[128 = 0]

jn_gg: [131 127 148  96 112  82 129 109 112  91  84 137  35 117 139 143 166 177
 120 153 104 175 134 170]
zs_zg: [151  88 109 156 103 176 135 138 135 155 172 108 124 116 149 109 105 156
 132 174 131 161 161 113]
fb_nm: [113 108 184 183 143 144  89 219 146  87  70 136  27 113 105 116 202 221
 132  88 141 140  80 114]
ph_tj: [145 106 101 158 149 108 136  85 118 146  97  65 141 113  86 100 178 129
  80  60 103 119 107 147]
zs_zg: [150 128  87 129 104 118 142 112  74 129 124  66 118  81 143 141 140 159
  97 194 125 206 111 135]
dr_zr: [120 100 126 152 140 116 116 134 130 171 133  95 118 125 113 110 136 146
  81  78 146 116 116 119]
dr_zr: [138 140  76 154 144 138 192  76  48 195 135  89 200 104 131  87 105  99
 117 180 146 179  91 107]
jn_gg: [136 129 121 123 124 143  78 156 157  99 126 104 107  99 120 165 130 140
 106 138 119 151 160 117]
fb_nm: [159 161 123 156 141 174 139 139 156 110 119 149 154 123  82 124 119  99
 121 146 110  99 171 138]
ph_tj: [130 113 146 104 141 104 108 107 142 139 137 172 113 144 158 132 117 114
 128  54 102 102 149 108]
zs_zg: [ 95 150 112 126  96 161  90 156 153  85 105  90 153 101 110 136 182 127
 126 133 137 127  87 129]
fb_nm: [147  91 120  89 116  61 126  72 139 110 138 117 125 153 147 142 151 119
 126  42  80  91 135 169]
ph_tj: [117 160 130 194 209 131 130 200 102 127  68 118 114  87  57 109 150 152
 103 131 173 177  77 109]
jn_gg: [138 117 175 113 173  40 198  95  37 209 145 215  74 173 191 110  59 144
 136 109 147 138 115 110]
dr_zr: [106 115 126 110  84 129 123 122 133 155 164 119 144 143 158 126 120 126
 118 121 146  98 117 126]
zs_zg: [134 156 158 104 156  95 142  83  97 150 117 155 139 165 135 150  92  88
 129 110 117  84 136 110]
zs_zg: [177 133 115 146 175 101 146  68  65 152  99 103 144 115 127 134 128 110
 103  86  84 139 119  97]
hd_mj: [123 117 123 106  72 144 120  99 126 153 156 137 133 126 180 121 132 126
 112 114 113 111 130 111]
zs_zg: [113 127 159 123  85 179 103 133 132 157 154 114 123 150 160 147  96 135
 131 178 147 100 145  82]
dr_zr: [152 177 113 157 171 127 144 152 120  57  70 100 154 110  50 148 161 114
 141 158 119 137 106 164]
hd_mj: [119 140 149 128 122 152 116 123 127 153 130 136 132 140 136 132 112 116
 119 128 134  98 134  95]
jn_gg: [107 127 156 133 130 101 162 141 107 112 109 154 116 158 131 107 157 148
 173 114 144 109  67 151]
fb_nm: [100 131 140 134 155 109 133 152 141 131 114 131 117 140  92 117 127 131
 127 128 162 124 119 150]
fb_nm: [105 122 160 151 207 134  77 175 194 127 106 123 110 146  54 138 105 117
 123  92 156 106 169 112]
hd_mj: [166  83 149 164 162 110 150 126 108 106 105 104  77 145 118 124 144 180
 171 131 106 157 125 140]
ph_tj: [ 92  66 171 108 101 112 119 143 153 160 156 202  35 148 196  87 130 188
 149  92 141 146 138 124]
fb_nm: [118 103 179 120 167  76 106 155 153  89 101 150  64 165 115 147 144 159
 162  71 125 108 124 145]
dr_zr: [103 103 155  89 137  99 129 104 150 142 144 157  98 170 145 127  94 123
 163 136 137 127 163 141]
zs_zg: [118 143 163  95 154  68 176  69  96 189 120 209  99 167 145 101  93 102
 108  96 128  98 145 142]
dr_zr: [145 157 134 145 158  75 220  72  59 143  83 159 153 155 104  84 157 105
 133  91 112  89  67 172]
ph_tj: [103 119 127 107 101 138 138 133 168 128 141 193  99 123 144  88 135 136
 138 137 131 145 155 160]
hd_mj: [106 109 161 116 118 125 103 146 166 116 128 155  90 151 136 126 141 146
 143  94 129 100 135 132]
jn_gg: [135 121 134 133 151  63 159 134 107 135 121 162 107 136 125 111 143 141
 109  59 129 111  97 161]
hd_mj: [144 108  97 167 172 166 105 173 191 104 134  96 140 103  62 123 116 127
 131 148 134 164 183 141]
hd_mj: [ 57 140 121  92 103 125  99 107 168 130 121  77 183 152  96 129 152  83
 121 111 161  74  98 148]
ph_tj: [134 123 147 162 132 139 142 122 116 122  83  84  94 134  87 115 165 163
 122 154 128 128 113 146]
hd_mj: [124 151 126  98  88 121 117  97  88 158 146 119 154 126 178 155 116 107
  95 119 125 101 105  92]
ph_tj: [149 123 139 129 157 105 199  58  93 182 130 201 137 160 148  74 102  98
 145  96 102 109 141 133]
fb_nm: [109 115 140 133 134 133 107 120 108 176 127 120 115 121 153 118 125 138
 105 101 141 137 110  76]
jn_gg: [147 141 174 120 126  99 158  76  94 135  75 168  51 144 132 117 154 152
 107 120  90 114 138 148]
fb_nm: [125 144 143 180 161 127 210 178 106 105  89 158  95 135  68  77 144 170
 171 213 171 168  96 194]
jn_gg: [132 143  64 118 109 153  69 200 226  37 162  82 198  92  71 177 140  92
 117 125 129 113 162 176]
jn_gg: [177 149 185 141 165 140 126 115  80 130  90 180  60 132 157 157 102 149
 140 145  86 144 160  65]
hd_mj: [117 132  81 125  65 182 132 147 150 143 201 116 218 120 155 120 102  93
 133 162 152 104 125 122]
jn_gg: [132 134 139 126 151  91 144 167 111  83 123 151 118 139 131 147 126 143
 176 136 139 144  97 146]
zs_zg: [128 132 124 134 138 138 114 153 137 122 127 160 119 104 137 121 133 133
 124 108 124 148 130 112]
zs_zg: [119 114 125 120 145  88 112 150 148  95 131  88 141 146 100 155 136 127
 141  99 142 108 111 157]
ph_tj: [135 101 153 140 120 150 148 140 125 120 138 165  94 145 161 109 122 162
 190 160 124 151 132 120]
jn_gg: [156 100 115 147 126  84 204  52  21 214 139 129 140 131 189  76 132 140
 107  81 112 137  65 107]
fb_nm: [129 109 136  81 123 125  92  98 152 120 155 162 131 143 184 154 101 102
 165  95  94 125 166  93]
fb_nm: [101 126 145 112 109 118 122 142 145 101 117 146 108 139 133 123 158 143
 149 117 134 117 105 150]
hd_mj: [ 63 108 135 119  74 122 115 146 131 163 130 150  99 113 168  76 186 165
  95  68 160 122  59 126]
fb_nm: [133 134 173 168 152 165  94 197 164  77  87 143  76 129  90 140 157 167
 149 123 126 116 132 115]
hd_mj: [163 108 129 113 119 123 117 101 102 136 136 136  76 107 180 147 111 157
 120 148  92 183 166 100]
ph_tj: [101 119 103 132 142 123 150 154 150 124 132 176 132 106 122  75 144 130
 147 116 147 171 114 157]
jn_gg: [163 138 190 166 158  97 160 107  49 203 116 131 101 174 134 138  96 142
  78  80 133  48 104  84]
dr_zr: [ 89 140 120  78  78 156  65 146 196 141 195 102 184 150 136 179  72  76
 103 143 162  62 176 113]
ph_tj: [144 102 142 132 167 144 105 130 206 105 136 166 126 155  99 123 112 103
 160  75  96  92 200 135]
jn_gg: [144 127 114 109 110 101 157  85 109 128 124 143 116 121 145 116 142 128
 117 126 100 141 134 160]
dr_zr: [ 90 111 113 106  89 170 123 146 186  87 149 176 148 125 155  91 153 121
 203 142 127 149 126 146]
fb_nm: [143 130 136 180 143 153 114 180 148  96  94  89 104 113  67 130 166 164
 107 129 133 121 120 142]
zs_zg: [115 152 135 117 125 162 104 138 167  88 122 123 167 145 105 151 126  92
 162 146 125  93 141 125]
zs_zg: [149 141 113 117 102 102 206 159 113  93 178 183 155 154 145 127  92 125
 189 198 147 127 123 199]
fb_nm: [ 83 125 156 113 133 116  98 125 151 126 108  89 128 162 101 141 142 121
 132 109 153  86 108 130]
hd_mj: [167 175 120 134 191  75 183  85  70 108  70 130 139 125  79 137 130 100
 124 142 102 145 119 163]
dr_zr: [107  99  77 126  99 186 136 123 153 124 157 158 165  89 172  67 145 122
 187 156 120 206 125 116]
dr_zr: [145  99  96  83  61 116 129  84 131  94 147 148 107 101 199 123 167 146
 145 120  70 171 137 155]
dr_zr: [143 128  94 100  80 113 139  84 127 111 135 140 147 109 159 117 168 114
 111  87  82 119 120 159]
dr_zr: [134 137 204 114 152  55 140 117 111 128  93 160  56 190 111 155 126 147
 112  78 123  50 128 157]
hd_mj: [145 127 140 149 151 126 119 151 128 133 114 160  86 108 126 121 134 151
 101  95 117 141 139 114]
jn_gg: [152 129 146 129 121  98 117 156 117 100 123 151  92 124 147 152 149 157
 114  76 108 108 110 130]
ph_tj: [169 108  72 201 185 151 161 146 110 136 139  62 204 105  76 104 119 115
 140 133 137 159 110 122]
ph_tj: [ 85 158  75 120 139 130 148 167 170 110 124 194 157  77  95  69 150 102
 121 133 158 182 121 181]
zs_zg: [113 141 123 116 170 130 113  99 159 141  93 180 112 103 107  95 137  99
 104  86 105 153 168 122]
zs_zg: [148 110 104 139 129 122 161 157 146  97 149 148 123 120 118 111 125 146
 157 157 129 163 145 179]
hd_mj: [147 140 116 148 164  99 143 142 117 106 105 123 133 117  91 130 144 127
 116 102 123 130 112 153]
ph_tj: [125 154 145 133 143 122 172 119  97  79  83 128 140 153 105 126 151 125
 202 183 128 134  84 156]
dr_zr: [ 98 107 153  95 112 115 101 151 195  66 120 157  84 151 123 134 158 147
 175 115 122 118 144 174]
[ 97 105 147 103 126  98 103 144 154 136 154 115 118 162 132 150 105 131
 135 111 158 100 133 134] -> ph_tj
[105 123 126 143 122 120 163 103  88 203 140 111 155 143 134  90 119 121
  98 117 164 103  87 118] -> dr_zr
[168 134 102 117 130 125 149  87 132 104 113 193 119  95 147 102 154 114
 127  93  60 157 161 147] -> jn_gg
[128 108 137 185 168 171 129 149 142 135 116  65 151 149  68 116 121 133
 157 159 155 120 126 114] -> hd_mj
[119 100 118 149 135 135 125 165 142 126 147  93 133 129 113 123 123 149
 145 146 159 146 118 134] -> ph_tj
[142 147  68 112 101 148 143 117 162  45 124 103 189 103  98 133 162  95
 170 180  98 155 137 192] -> jn_gg
[151 154 127 112 136 142 141  94 127 127 129 152 142 133 127 141  92  92
 137 169 105 129 179 125] -> hd_mj
[108 126 136 133  86 178 124 171 139 102 144 151 128 124 163 119 139 151
 183 176 144 146 104 112] -> dr_zr
[144  70 156 121 131  91 145  85  51 155 130 134  68 141 220 122 128 184
 181 117 104 189  90  79] -> fb_nm
[ 87 115  86 117  87 156 103 138 138 141 153  71 159  95 142 120 137 132
 119 173 163 176 107 119] -> fb_nm
[152 136 122 156 161 139 119 136 121 134 110 127 123 102 109 128 129 129
 100 108 114 143 140 104] -> dr_zr
[190 176 103 110 143  83 215  43  37 110 112 121 185 144 129 153 103  79
 157 188  85 132 118 162] -> hd_mj
[130 157  87 102  78 160 146  67 120 163 154 131 197 113 152 112 116  71
  96 146 110 109 144 124] -> hd_mj
[ 72 113 103  77  86  88  93 124 165 129 149 106 142 122 140 128 158 118
  94  73 148 111 103 161] -> fb_nm
[149 133 123 165 164 138 179 138  96 105 108 157 146 126 120  97 139 132
 191 148 121 161  94 130] -> dr_zr
[ 97 120 150 129 106 175 108 134 161 153 143 133 134 149 135 115 116 121
 138 138 147  96 141 102] -> hd_mj
[ 91 120 124 130 131 158  83 187 188  67 110 133 118 105 110 122 170 145
 170 126 139 163 115 132] -> jn_gg
[162  71 105  86  78  68 123  98  76 107 159  95  72 105 225 165 142 191
 142 135  89 208 113 133] -> hd_mj
[124 124 140 153 114 153 149 133 101 159 135 133 132 135 147 103 127 143
 135 140 144 120  99 105] -> hd_mj
[143 146  79 161 133 174 132 143 153 103  96 159 131  52  98  76 184 130
  98 118  98 186 137 144] -> ph_tj
[117 125  92  95  85 116 123  89 117 155 131 149 106  76 174 100 157 136
  72 108 108 179 129 132] -> hd_mj
[123 110 132 142 173  93 135 154 110 166 147 156 123 130 140 114 100 134
 122  79 154 139 111 105] -> jn_gg
[140 132 124 133 164 129 103 144 156 126 148 104 168 144  96 163  86  92
 124 112 135  93 161 114] -> ph_tj
[105 102 102  67  70  90 134  61 128 155 162 102 137 139 169 125 127 116
 110 130 123 129 136 163] -> dr_zr
[106 115 160 142 121 166 111 101 121 221 141 115 121 148 143 108  96 124
  84 118 150  90 144  64] -> jn_gg

hz-bh: [144 117 141 110 146 118 107 127 120 102 136 128 117 128 118 154 129 129
 114  97 126 139 140 161]
rl-ls: [108 153  88 151 152 106 104 163 125 155 154 118 111 192 121 106 100 127
 147 154 104 129 167 156]
lz-bf: [114 139 102 127  75 105 138 124 120 143 108 124 125 119 118 129 127  74
 155 179 116 136 135  74]
dj-gt: [125 154 113 146 115 157 151 156 137 146  89 130 148  99 131  85 142 118
 116 164 158  95 124  68]
dj-gt: [218 114 138  93 154 192 132 100 147  97 118 144  89  89 156 150 151 172
 146  84  72 170 132 110]
rl-ls: [ 67 138 147 136 137  57  83  85 115 189 112 139 123 122 176 106 124 137
 139 131  64 178 121 136]
rl-ls: [ 78 134 115 125 129 115 145  81 155 187  96 210 148 117 128 110 155 133
 127 132  96 121 147  98]
lz-bf: [ 70 159 134 175 143 143 123 169 127 167 116 140 151 166 157  50 116 136
 106 161 154  94 138 136]
sq-qs: [ 60 169 128 137  61 122 198  54 196 179 108 135 147 112 145  85 130  82
 174 139 123 156 129  78]
dj-gt: [115 139 163 134 112 184 139 157 128 120 102 155 141 122 145  94 147 114
  98 153 174  90 137 121]
lz-bf: [112 129  58 132 125 126 172 110 139 131 100 142 147 138  72 136 112 105
 131 150 148  94 148  80]
sq-qs: [ 94 159 189 112 109 135 135  47 104  69 134  67 126  57 137 188 147  93
 160 140 187 115  92 147]
hz-bh: [151 152 105 142 145 140 121 214 130 126 116 118 140 125 100  96 136 120
  87 139 176  84 151 113]
hz-bh: [119 114 104 123 135 122 150 148 161 152  94 166 153 138  98 101 125 129
  77 103 149 113 149 113]
hz-bh: [ 97 143 158 107  81 140 125  93 117 129  40 117 107  92 172 104 120  69
 120 173 127 166 142  79]
sq-qs: [138 122 127 134 126  78  98 153  90 102 125 125 143 103 103 140 137  98
 104 107 131 128 126 118]
lz-bf: [160 126 100 143 136 125 147 135 152 137 168 139 137 135 114 124 136 154
 153  95  98 133 120 119]
dj-gt: [ 86 128 114 163 136  94 120 149  93 128 115  85 155 144 120 106  93 119
 103 151 172 102 103 127]
lz-bf: [132 144 108 178 180 110 132  94 126  97 153 193 158 132 121  90 140 136
 142  21  59 150 156 123]
sq-qs: [167 154 125 102 124 149 158 161 166  97 133 141 149  68  61 155 185 102
  99  96 200  73 151 114]
sq-qs: [102 149  52 150 141 117 132 158 144 203 140 136 120 187 113 103 106 148
 160 200 101 104 154 111]
dj-gt: [156 159 131 164 146 168 143  94 130 111 139 162 133  96 167  90 157 147
 176  89  63 149 126  86]
rl-ls: [160  95  81  90 152  92 121 162 176 163 142 112 100 186  89 149  90 157
 103  97 112 161 159 171]
lz-bf: [ 52 111 119 120 123 104 104 139  95 149 105 129 122 195 111 142  88 102
  98 205 169  93 152 170]
sq-qs: [ 88 139 164 168 109 112 127 116 122 144 124 128 149 128 180  68 121 121
 132 112 108 158 104 120]
rl-ls: [139 108  97 111 109 183 135 110  92  98 168 132  82 198 114 195 105 119
 197 219 110 104 149 150]
hz-bh: [163 130 161  99 158 139  98 107 124  99 147 114  97 101 144 170 146 153
 138  98 110 150 129 168]
dj-gt: [112 135 112 113 156  94 129  77 146 126 115 176 135 110  97 145 145 117
 121  72 101 141 166 130]
rl-ls: [159 125 174  97 103  92  76 143  71  79 116  80 114  50 127 184 157  87
 112 140 152 136 101 123]
hz-bh: [166 128 143 103 134 152 139 135 191 177  91 167 123  89 160  88 160 167
 101  86  95 163 134  97]
sq-qs: [105 112  98 147 143  98 119 103  79 109 101 123 141 133 115 136 100 117
 123 138 121 122 118 105]
lz-bf: [122 138 145 130 139 105 116  46 112 131  93  98 118  65 180 129 126 144
 159 112  75 185  89  91]
lz-bf: [121 129 190 104 131 112  84 113 111 115  90 124 112  87 168 127 140 115
  95 105 121 167 131 147]
lz-bf: [175 142 165 129 114 173 130  98 110 114 129  41 105  51 197 142 139 167
 182 165 122 150  44  87]
rl-ls: [153 105  96 114 101 114 145 139 134 127 112  99 124 129 105 142 105 113
 125 138 133 142 118  95]
hz-bh: [185 115 150 124 132 120 113 132 112  97 158 121 131  79 131 156 160 147
 137  85 108 141  93 123]
sq-qs: [133 125 150 141 135 146 126 144 134 125 121 135 131 140 156  89 121 139
 109 101 123 144 129 137]
sq-qs: [117 147 101 157 141  81  94 180 108 152 125 132 138 140 120  90 124 115
 114 134 110 126 147 116]
dj-gt: [103 102 127 169 111  95 119 160  97 130 114 106 148 173 149  75  77 113
 102 125 125 152 107 123]
sq-qs: [133 102 139 106  79  95  93 133  96 133 158  70  79 170 152 169  91 107
 171 185  92 180 112 158]
dj-gt: [151 142 114 142 139 118 145 142 166 165 143 138 152  92 124 104 159 163
 130  95 116 123 106  98]
hz-bh: [ 96 106 133 105 125  82  94 110 116 165 171 111 100 172 131 181 110 146
 155 168 106 142 117 191]
rl-ls: [121 124 144  96 122  89  79  99 102 133 132  93  79 133 151 174 112 118
 156 157  87 177 133 162]
sq-qs: [157 159 131 130 123 135 154 183 210 164 208 161 143 136 100 109 179 148
 138  77 134 110 150 161]
dj-gt: [148 130  99  99 173 120 132  93 172 165 144 123 107 118 117 162 134 187
 149 108  98 141 129 144]
lz-bf: [132 158 118 135 115 183 131 156 133 142 121  76  89 164 165  99  97 128
 162 207 134 131 139 122]
hz-bh: [161 147 135 153 146 189 136 107  94  58 160 166 130 111 130 141 162 125
 171 113 107 100 138 118]
rl-ls: [183 113 155 108 109 136 125 132 113  70 167 124 125  92 109 181 161 115
 139  95 134 128 112 138]
rl-ls: [173 156 166 129 115 142 108 166 139 131 177  85 106 102 164 123 156 144
 161 129 116 148 107 144]
hz-bh: [ 56  96 158 100 108  66 109   7  93 140  86 165 127 100 149 176 127 105
 139 132  80 171 111 126]
hz-bh: [122 126 118 118 134 147 122 156 157 169 124 193 113 180 133  98 132 136
 115 135  95 133 182 146]
hz-bh: [ 95 144 138 143 146 132 129  73 129 125 122 142 123 139 157 109 116 129
 150 109  94 154 142 139]
dj-gt: [ 95 147  87 129 188  30 108  85 153 172 104 153 148  97  95 122 134 141
 104  53  86 156 153 122]
rl-ls: [172 108 156 128  88 129 129 124  80  47 126  47 124  86 136 159 110  91
 136 121 156 151  76 105]
dj-gt: [ 63 131 112 117 100  55 102 108 106 138 110 139 117 167 103 142 100  55
 128 153 111 154 176 145]
rl-ls: [121 147 119  89 111 129 136  89 161 148  91 112  94 113 133 141 122 105
 145 150 115 163 157 112]
rl-ls: [183 113 116  93 113 141 146 171 151 117 127 150 138  91  74 163 169 121
  97 116 166  92 134 106]
sq-qs: [146 113 101 104 130 129 159 104 171 138 131 168 131 130  93 148 139 136
 128  91 111 134 149 121]
dj-gt: [142 124  91  91 117 162 155  94 163 145  84 157  96 139 121 138 119 118
 143 151  96 151 171  93]
lz-bf: [ 59 134 132 110 116 129 142  60 142 167  68 101 112 132 159 124  93 121
 133 182 141 146 124 120]
dj-gt: [ 91 121 104 137  95  82 108 135  79 119 111  80 117 166 117 137  77  72
 135 188 137 139 132 122]
lz-bf: [ 99 102 159 126 134  95 119  57  98 106 141 141 142 110 135 168 133 135
 136  95 112 140  95 152]
hz-bh: [ 92 136 146 142 102 118 118  89 110 127 153  84  99 170 173 127  89 111
 185 161  94 174 119 156]
sq-qs: [146 126  92 111 155 147 105 160 117 133 112 108  90 167 121 140  99 139
 124 176 126 122 161 140]
lz-bf: [110 131 132 103 139 131 147  56 171 148  94 124 109 120 151 126 111 141
 137 101 102 177 139 129]
[ 99 127 118  93 126 146 152  73 177 159 163 173 100 180 114 167 130 138
 170 141 101 133 171 178] -> dj-gt
[144 117 126 100  95 108 109 141 119 127 155  88  92 150 122 171 113 107
 155 166 118 151 130 151] -> sq-qs
[113 113  82  95 114 158 178  87 159 131  57 127 117 144  99 139  90 104
 113 159 156 126 157  90] -> rl-ls
[ 96 135 137 142 133  94 119 102 128 133 114 100 128 135 150 103  98 119
 125 104 115 168 125 138] -> hz-bh
[125 119 124  83 148 108  97 122 118 123 126 177 113 124  85 189 156 116
 108 132 128 106 172 161] -> rl-ls
[153 114 122 125 128 163 147 165 113  78 100  98 143 117  97 134 116 113
  83 133 205  85 120 114] -> rl-ls
[150 115 123 123 122 139 151 132 143 118 116 137 144 108 112 128 137 130
 110 103 143 121 119 105] -> hz-bh
[108 153 108 146 128 126 162 118 162 146 155 140 151 132 105 116 140 129
 148 117 140 105 132 124] -> sq-qs
[113 149 101 136 116 133 121 162 122 156 115  97 110 155 134 109 105 114
 141 201 136 118 142 113] -> sq-qs
[127 130 130 140 135 136 124 111 128 106 169 150 111 180 136 126 114 122
 162 101  83 156 161 168] -> lz-bf
[131 119 109 121 141 181 152 157 124  90 128 129 133 163  83 149 115 122
 102 154 202  62 150 150] -> lz-bf
[162 135 151 123  94 157  99 183  72  86 126  82 108 105 138 149 138  94
 133 198 164 103 113 113] -> lz-bf
[ 97 129 127 153  73 114 134 144  94 110 149 115 138 161 120 125 111  70
 152 174 145 115 124 122] -> dj-gt
[180 121 126 129 126 134 159 138 172 134 135 174 157  82 115 109 172 148
 115  53 108 135 117  88] -> dj-gt
[111 145  90 148 148 157 162 134 154 137 140 197 152 161  91 106 143 129
 129 120 133  80 172 123] -> rl-ls
[103 112 171 109  85 142 162  56 139 120 141 118 132 106 145 166 136 124
 158 135 145 135  84 136] -> lz-bf
[129 140 112  91 136 171 140 113 164 141 120 132  88 157 121 150 120 132
 144 163 130 126 173 149] -> rl-ls
[123 151 141 161 131 137 111 114 103 127 123 193 134 113 167  85 159 118
 153 117  58 145 146  95] -> hz-bh
